What each symbol does to the objects:
vaz: ke>ful, le>mas, du>seb, ki>ref
sor: ke>lod, le>kon, du>vev, ki>nes
pom: ke>rik, le>raf, du>buk, ki>sis
tup: ke>val, le>rik, du>bok, ki>raf
mip: ke>vug, le>vob, du>lal, ki>dez
mon: ke>nub, le>tuf, du>nes, ki>ber
buk: ke>suv, le>val, du>fip, ki>rik
las: ke>rig, le>lak, du>kos, ki>nok
niv: ke>tuf, le>ber, du>sar, ki>pir
dez: ke>gop, le>mip, du>vug, ki>kes
vug: ke>las, le>lal, du>lak, ki>gop
dom: ke>dod, le>zer, du>vud, ki>fuz
vez: ke>vot, le>rok, du>kom, ki>bos
kek: ke>lag, le>kar, du>ret, ki>kos
kop: ke>zer, le>fuz, du>nam, ki>sul
ref: ke>raz, le>vaz, du>ful, ki>ret
rik: ke>bok, le>buk, du>suv, ki>tup
ful: ke>zub, le>seb, du>zaz, ki>raz
mas: ke>seb, le>raz, du>pil, ki>vaz
sar: ke>sor, le>nub, du>kon, ki>tuf
rig: ke>kar, le>kos, du>sos, ki>bal
lal: ke>lak, le>nok, du>bal, ki>vug
zun: ke>sev, le>vot, du>rab, ki>rok
sul: ke>dom, le>kop, du>zer, ki>tok
seb: ke>zaz, le>pil, du>res, ki>ful
bos: ke>zun, le>vez, du>vot, ki>gem
kos: ke>sos, le>kek, du>lag, ki>rig
dof: ke>nis, le>lod, du>vin, ki>kon
bal: ke>kek, le>rig, du>kar, ki>lak
pil: ke>res, le>zub, du>gem, ki>seb
sev: ke>pir, le>rab, du>niv, ki>kom
fip: ke>mip, le>kes, du>vob, ki>suv
nis: ke>sul, le>vin, du>kop, ki>vev
vev: ke>tok, le>nis, du>sul, ki>lod
nam: ke>nom, le>dod, du>sis, ki>zer
tuf: ke>nes, le>sar, du>sor, ki>mon
kon: ke>vev, le>dof, du>nis, ki>sor
nub: ke>kon, le>nes, du>dof, ki>sar
bav: ke>ber, le>pir, du>mon, ki>rab
gop: ke>nok, le>vug, du>las, ki>vob
nom: ke>raf, le>sis, du>tup, ki>vud
tok: ke>fuz, le>sul, du>dom, ki>vin
sis: ke>tup, le>pom, du>rik, ki>nom
sos: ke>ref, le>lag, du>vaz, ki>kar
raz: ke>pil, le>ful, du>zub, ki>mas
rab: ke>niv, le>bav, du>ber, ki>sev
bok: ke>kes, le>suv, du>dez, ki>val
val: ke>fip, le>bok, du>kes, ki>buk
nok: ke>bal, le>las, du>rig, ki>lal
vin: ke>kop, le>tok, du>fuz, ki>nis
suv: ke>dez, le>fip, du>mip, ki>bok
raf: ke>buk, le>tup, du>val, ki>pom
ret: ke>mas, le>ref, du>raz, ki>lag
fuz: ke>nam, le>dom, du>dod, ki>kop
kes: ke>vob, le>dez, du>gop, ki>fip
vud: ke>pom, le>nom, du>raf, ki>dod
lod: ke>vin, le>vev, du>tok, ki>dof
lag: ke>vaz, le>ret, du>mas, ki>sos
nes: ke>dof, le>sor, du>lod, ki>nub
ber: ke>sar, le>mon, du>nub, ki>niv
zaz: ke>bos, le>res, du>vez, ki>zub
rok: ke>kom, le>zun, du>sev, ki>vez
zer: ke>vud, le>nam, du>nom, ki>dom
kom: ke>bav, le>sev, du>pir, ki>vot
vob: ke>lal, le>gop, du>nok, ki>mip
pir: ke>mon, le>niv, du>tuf, ki>bav
zub: ke>gem, le>zaz, du>bos, ki>pil
lak: ke>kos, le>bal, du>kek, ki>las
gem: ke>rok, le>bos, du>zun, ki>res
vot: ke>rab, le>kom, du>bav, ki>zun
res: ke>vez, le>gem, du>rok, ki>zaz
kar: ke>ret, le>sos, du>ref, ki>kek
dod: ke>sis, le>vud, du>pom, ki>nam

The rows follow the links: the fewer symbols apart two objects are, the more alike their rows tend to be.

Name the object of each row.
[ 261,  656,  -73,  178,   36,  191, -235,  744, -556, -222,  -37,   49, -127,   11,   98, -198, -460, -330,  404, -111,  562,  401,  214, -242,  390,  397, -148, -209,  606, -701, -839,  201, -115,  348, -228,  -71, -390,  696,   48, -572,  121,   59,  147]
object: tuf
[-454, -525, -240,  502,  -57, -463,  311, -207,  380, -287,  157,  125,  217,  -21,  860, -183,  438,  384,   31, -216, -857,   11, -583,  311,  329, -192,   32, -410,  423,  211,  391, -200,  417, -417,   22,  261,  276, -850,  345,  126,   91,  232,   54]
object: ref
[-213, -621,  102, -229,  -32, -119,  228, -759,  539,  297,   26,  -57,  103,   20, -233,  254,  425,  254, -449,  163, -453, -411, -123,  213, -451, -341,  142,  284, -699,  741,  830, -200,   89, -321,  229,   49,  359, -650, -110,  590, -119,  -92, -151]
object: gop
[   86,  -290,   269,  -569,    12,   210,    20,  -610,   254,   480,   -98,  -138,   -46,    10,  -821,   369,   132,    -9,  -448,   287,    90,  -462,   254,   -11,  -707,  -254,   120,   544, -1011,   593,   582,   -47,  -219,   -60,   254,  -124,   198,   -76,  -328,   506,  -192,  -232,  -186]
object: val
[-388, -295, -309,  621,  -30, -449,  241,  128,  198, -445,  172,  135,  177,  -26, 1016, -304,  273,  319,  215, -313, -704,  224, -568,  235,  584,  -60,  -32, -555,  744, -112,   32, -154,  408, -306, -103,  274,  130, -620,  416, -111,  145,  278,  104]
object: seb
[  328,   157,   320,  -640,    24,   400,  -191,  -273,   -67,   466,  -156,  -158,  -144,    19, -1037,   354,  -162,  -235,  -309,   340,   596,  -305,   505,  -195,  -654,   -46,    48,   583,  -885,   250,   135,    89,  -384,   218,   153,  -245,   -48,   456,  -425,   238,  -188,  -298,  -152]
object: nom
[ 475,  467,  290, -519,   26,  484, -293,   94, -319,  327, -167, -122, -214,    5, -927,  234, -402, -391, -101,  263,  815,  -89,  578, -296, -450,  179,  -16,  442, -525, -108, -288,  220, -424,  382,   15, -281, -233,  783, -367,  -72, -108, -265,  -60]
object: fuz
[-360, -233, -313,  614,  -29, -442,  242,  191,  133, -459,  151,  145,  153,  -46, 1017, -332,  236,  277,  236, -323, -656,  255, -540,  207,  612,  -26,  -32, -559,  819, -158,  -25, -133,  401, -271, -108,  251,   92, -537,  395, -177,  170,  306,  137]
object: pil
[ -33,  381, -260,  532,    3, -150,  -49,  701, -324, -468,  102,  150,   -7,  -13,  707, -366, -196,  -59,  471, -281,  -17,  489, -181,  -35,  689,  270, -130, -527,  975, -646, -662,   77,  142,  132, -273,   88, -203,  192,  288, -545,  183,  187,  197]
object: kom
[  65,  440, -227,  428,    9,  -50, -103,  735, -399, -426,   48,   89,  -40,  -15,  588, -344, -282, -135,  474, -271,  137,  473,  -94, -103,  612,  317, -160, -450,  917, -679, -730,  120,   83,  190, -264,   43, -252,  360,  250, -558,  196,  172,  191]
object: rab
[  10, -386,  237, -515,   -1,  110,   58, -705,  333,  460,  -81, -140,    1,   13, -708,  355,  220,   58, -483,  261,  -58, -475,  161,   64, -662, -287,  123,  511, -979,  654,  693,  -84, -140, -137,  258,  -93,  214, -240, -276,  564, -179, -199, -180]
object: suv
[-423, -484, -234,  496,  -43, -472,  307, -152,  380, -310,  159,  127,  215,  -21,  919, -219,  414,  377,   56, -246, -842,   76, -574,  305,  396, -189,   28, -452,  502,  148,  303, -204,  414, -391,  -12,  272,  245, -804,  341,   91,   86,  237,   85]
object: vaz
[-398, -350, -304,  608,  -19, -458,  258,   76,  260, -414,  168,  145,  185,  -23, 1014, -304,  317,  346,  187, -292, -728,  158, -572,  245,  542,  -79,   -3, -529,  696,  -41,   98, -161,  410, -315,  -61,  279,  176, -668,  403,  -53,  148,  272,  114]
object: ful
[-175, -600,  130, -295,  -22,  -91,  186, -764,  498,  289,   -8,  -89,   79,   10, -297,  271,  418,  231, -453,  199, -377, -440, -109,  194, -498, -396,  133,  326, -765,  714,  819, -163,   34, -296,  265,   31,  341, -576, -127,  605, -134,  -91, -169]
object: vob
[ 416,  698,   71, -177,   43,  385, -300,  559, -565,   27,  -93,  -27, -205,  -13, -423,  -12, -523, -419,  220,   45,  805,  251,  447, -314,   23,  338,  -99,  108,  140, -538, -737,  247, -291,  449, -168, -205, -362,  913, -157, -420,   21, -115,   63]
object: dof
[   9,  428, -259,  471,    8, -101,  -53,  717, -350, -466,   50,  116,   -9,   -4,  672, -371, -246,  -73,  483, -271,   78,  465, -158,  -76,  643,  292, -135, -506,  947, -684, -700,   80,  134,  154, -253,   76, -245,  274,  275, -557,  209,  180,  194]
object: sev

Each walk starts at a row. The symbols on each line, taken left to right, move it on to the next object.
Each answer is a row, close to the row of the object it stands for.
[  301,   100,   305,  -665,    35,   387,  -152,  -328,   -13,   486,  -161,  -156,  -134,     2, -1030,   356,  -137,  -220,  -359,   330,   519,  -338,   477,  -173,  -665,   -53,    59,   578,  -940,   312,   189,    72,  -370,   185,   163,  -218,   -17,   370,  -442,   283,  -179,  -279,  -147]
ke du du ki: [ -86, -478,  207, -433,  -34,   36,  112, -734,  435,  416,  -54, -130,   17,    3, -532,  325,  297,  143, -475,  256, -190, -471,   65,  109, -617, -345,  132,  450, -904,  693,  748, -145,  -58, -204,  283,  -53,  276, -388, -229,  591, -147, -162, -187]
le ke ke le: [-331, -693,    5,  -40,  -41, -274,  308, -692,  588,  131,   58,   -3,  151,   -5,  126,  136,  529,  349, -347,   68, -682, -335, -302,  287, -223, -363,  116,   98, -402,  652,  831, -237,  212, -421,  236,  138,  387, -834,   30,  521,  -61,   24, -107]
[ -55,  317, -259,  540,   13, -185,  -22,  665, -279, -477,   74,  136,   32,  -10,  798, -388, -164,  -32,  468, -300,  -83,  444, -243,  -22,  691,  241, -122, -545,  978, -616, -619,   52,  188,   70, -239,  123, -185,  122,  327, -522,  177,  227,  185]
du du le le: [ 305,  684,  -40,   96,   32,  251, -258,  739, -553, -165,  -69,   31, -128,   12,   -5, -184, -504, -316,  392,  -72,  614,  384,  265, -259,  319,  377, -139, -161,  530, -692, -849,  206, -168,  396, -240,  -90, -367,  760,    9, -559,   94,    7,  139]
du ke: [ 427,  672,  149, -260,   47,  435, -333,  461, -527,  105, -140,  -65, -222,   10, -569,   39, -513, -386,  155,  111,  859,  157,  514, -312,  -99,  319,  -91,  193,  -35, -462, -626,  255, -372,  474, -136, -216, -358,  922, -226, -345,  -30, -154,   24]
[-466, -588, -224,  431,  -53, -470,  338, -280,  427, -240,  157,  112,  217,   26,  781, -157,  464,  397,  -23, -213, -859,  -54, -576,  305,  294, -227,   55, -356,  318,  264,  430, -217,  403, -429,   53,  261,  264, -867,  307,  178,   74,  224,   38]
ki du le ke du: [-255,    9, -314,  628,   -5, -347,  133,  422,  -53, -495,  125,  164,  114,  -27, 1007, -383,   75,  137,  385, -341, -427,  378, -444,  111,  693,  115,  -72, -606,  966, -396, -298,  -37,  317, -104, -163,  214,  -50, -263,  391, -341,  181,  273,  152]
le ki le: [-213,   59, -309,  616,   -5, -307,   91,  500, -102, -497,  118,  157,  107,  -32,  969, -376,   17,  130,  413, -339, -369,  374, -380,  105,  689,  154,  -92, -594,  989, -424, -389,  -52,  302,  -76, -166,  186,  -80, -197,  388, -382,  185,  267,  179]
[ 319,  694,   -8,   46,   49,  258, -283,  704, -578, -148,  -59,   18, -193,    7,  -82, -168, -497, -333,  354,  -60,  654,  348,  295, -263,  260,  397, -149, -111,  455, -670, -824,  237, -184,  410, -224, -149, -371,  806,  -14, -533,   93,  -20,   94]
le ke ke ki ki: [ 443,  689,  107, -202,   32,  405, -328,  522, -544,   56, -121,  -59, -198,    3, -494,    8, -505, -393,  187,   93,  846,  204,  481, -324,  -28,  325, -109,  144,   51, -493, -675,  244, -324,  434, -147, -206, -380,  909, -180, -370,    9, -131,   29]
ke du du: [  376,   267,   314,  -616,    23,   428,  -235,  -156,  -181,   448,  -146,  -149,  -167,    36, -1024,   331,  -237,  -307,  -246,   320,   673,  -223,   553,  -219,  -611,    41,    37,   542,  -783,   131,    -9,   146,  -404,   279,   105,  -232,  -101,   561,  -401,   140,  -154,  -291,  -129]
[ 443,  502,  224, -491,   38,  458, -314,  176, -377,  298, -170, -133, -192,    1, -869,  208, -409, -400,  -29,  238,  849,  -26,  570, -313, -375,  174,  -39,  413, -466, -172, -351,  201, -438,  417,   -6, -264, -260,  823, -335, -111, -109, -219,  -69]
ki du le: [ 391,  309,  289, -576,   32,  466, -261,  -84, -215,  424, -145, -155, -201,   24, -994,  287, -292, -323, -220,  293,  727, -196,  550, -237, -577,   65,   39,  547, -741,   85,  -63,  134, -396,  318,   87, -272, -150,  646, -394,   81, -145, -307, -121]
du le du: [ 113, -218,  274, -575,   -2,  227,  -33, -622,  220,  488, -103, -156,  -75,   12, -862,  397,  107,  -34, -434,  311,  195, -442,  297,  -23, -717, -218,  130,  587, -986,  553,  532,  -26, -255,  -13,  229, -150,  154,   -9, -345,  473, -190, -237, -190]
[ 352,  723,   11,  -21,   60,  284, -317,  689, -567,  -81,  -65,    8, -159,  -10, -172, -124, -517, -362,  319,  -27,  696,  331,  353, -315,  230,  382, -142,  -74,  385, -660, -813,  234, -244,  417, -223, -154, -393,  839,  -35, -496,   47,  -14,  104]
ke ki ke le: [ 443,  662,  170, -319,   29,  450, -325,  431, -517,  165, -126,  -96, -231,  -18, -634,   87, -522, -419,  107,  138,  872,  120,  532, -330, -147,  303,  -62,  237, -120, -414, -581,  236, -361,  461, -113, -261, -351,  915, -256, -317,  -50, -173,   -9]
le le ke ki ke: [ 422,  352,  281, -567,   50,  483, -278,  -20, -268,  382, -175, -144, -187,    8, -990,  283, -330, -348, -158,  282,  754, -150,  575, -239, -510,   99,   25,  517, -670,   -4, -147,  153, -430,  320,   55, -262, -178,  689, -367,   52, -143, -267,  -94]
[ -13, -434,  219, -472,  -39,   92,   75, -732,  395,  407,  -72, -112,  -11,   19, -619,  337,  259,   96, -481,  241, -112, -463,  114,   85, -631, -308,  149,  466, -945,  670,  720, -116, -121, -174,  228,  -71,  258, -314, -252,  565, -169, -189, -202]
ke du ke ke du: [-463, -620, -203,  383,  -38, -474,  338, -335,  448, -196,  137,   92,  207,   17,  741, -147,  476,  418,  -42, -181, -871,  -66, -576,  313,  209, -259,   58, -314,  273,  311,  527, -230,  410, -428,   76,  256,  314, -876,  283,  246,   61,  197,   33]
ki ki le: [-452, -623, -163,  334,  -44, -470,  354, -380,  499, -169,  117,   91,  220,  -13,  686,  -83,  500,  419,  -77, -162, -864, -109, -527,  334,  189, -297,   81, -286,  172,  388,  574, -230,  399, -428,   95,  244,  343, -919,  249,  278,   55,  173,   12]
[ 223,  629,  -96,  203,   34,  143, -229,  781, -540, -260,  -14,   50, -116,  -17,  182, -255, -425, -269,  415, -143,  505,  416,  144, -229,  440,  387, -147, -266,  665, -708, -827,  192,  -68,  366, -248,  -75, -364,  663,   97, -583,  103,   76,  154]
ki du ke: [ 398,  718,   60, -120,   37,  358, -347,  613, -584,  -12,  -68,  -19, -175,   13, -354,  -63, -534, -410,  266,   31,  794,  265,  428, -302,   87,  354, -118,   30,  207, -583, -778,  237, -304,  437, -185, -185, -383,  872, -144, -451,   22,  -91,   81]
du du le le: [ 427,  414,  283, -540,   48,  487, -292,   40, -309,  370, -170, -125, -209,   13, -953,  268, -345, -351, -126,  260,  782, -118,  583, -289, -456,  135,   -2,  483, -610,  -58, -227,  180, -412,  357,   32, -275, -211,  722, -365,   -9, -111, -269,  -88]
[ 464,  613,  196, -345,   45,  444, -333,  379, -460,  203, -162,  -89, -209,    3, -693,  101, -472, -410,   79,  167,  875,   79,  550, -326, -206,  272,  -69,  297, -234, -340, -547,  234, -379,  449,  -74, -253, -330,  873, -256, -268,  -36, -190,   -3]
du du ke ki ke: [ 223,  -34,  322, -641,    6,  343, -100, -462,   88,  491, -135, -137,  -93,   19, -974,  385,   -6, -155, -389,  331,  398, -379,  418,  -86, -719, -127,   75,  591, -976,  425,  358,   47, -322,  101,  192, -203,   54,  227, -392,  360, -181, -286, -185]
du du du du ki: [-323, -688,   37,  -89,  -37, -244,  280, -710,  562,  166,   66,    0,  157,   -6,   48,  175,  494,  332, -359,   72, -629, -375, -277,  281, -267, -380,  139,  130, -500,  662,  840, -234,  175, -386,  240,  100,  377, -800,  -18,  523,  -73,  -19, -110]
[ 251,   22,  310, -645,    7,  376, -132, -409,   34,  512, -132, -163, -137,    9, -994,  373,  -74, -175, -364,  339,  467, -343,  445, -145, -676,  -89,   81,  593, -947,  363,  268,   47, -344,  130,  164, -225,    9,  313, -408,  342, -182, -284, -143]
le du ki du ke: [-144, -566,  161, -335,  -16,  -36,  180, -765,  489,  348,  -40, -108,   56,    2, -399,  298,  373,  206, -461,  204, -323, -447,  -35,  185, -526, -359,  149,  364, -806,  717,  820, -174,   20, -258,  273,   22,  328, -518, -206,  608, -163, -124, -190]
ke ke ki ki: [-287, -652,   55, -124,   -9, -200,  256, -751,  560,  189,   34,  -37,  143,    0,  -42,  201,  479,  313, -365,   96, -577, -404, -241,  268, -352, -398,  130,  192, -558,  695,  847, -213,  152, -378,  227,  102,  371, -746,  -38,  571,  -92,  -16, -136]
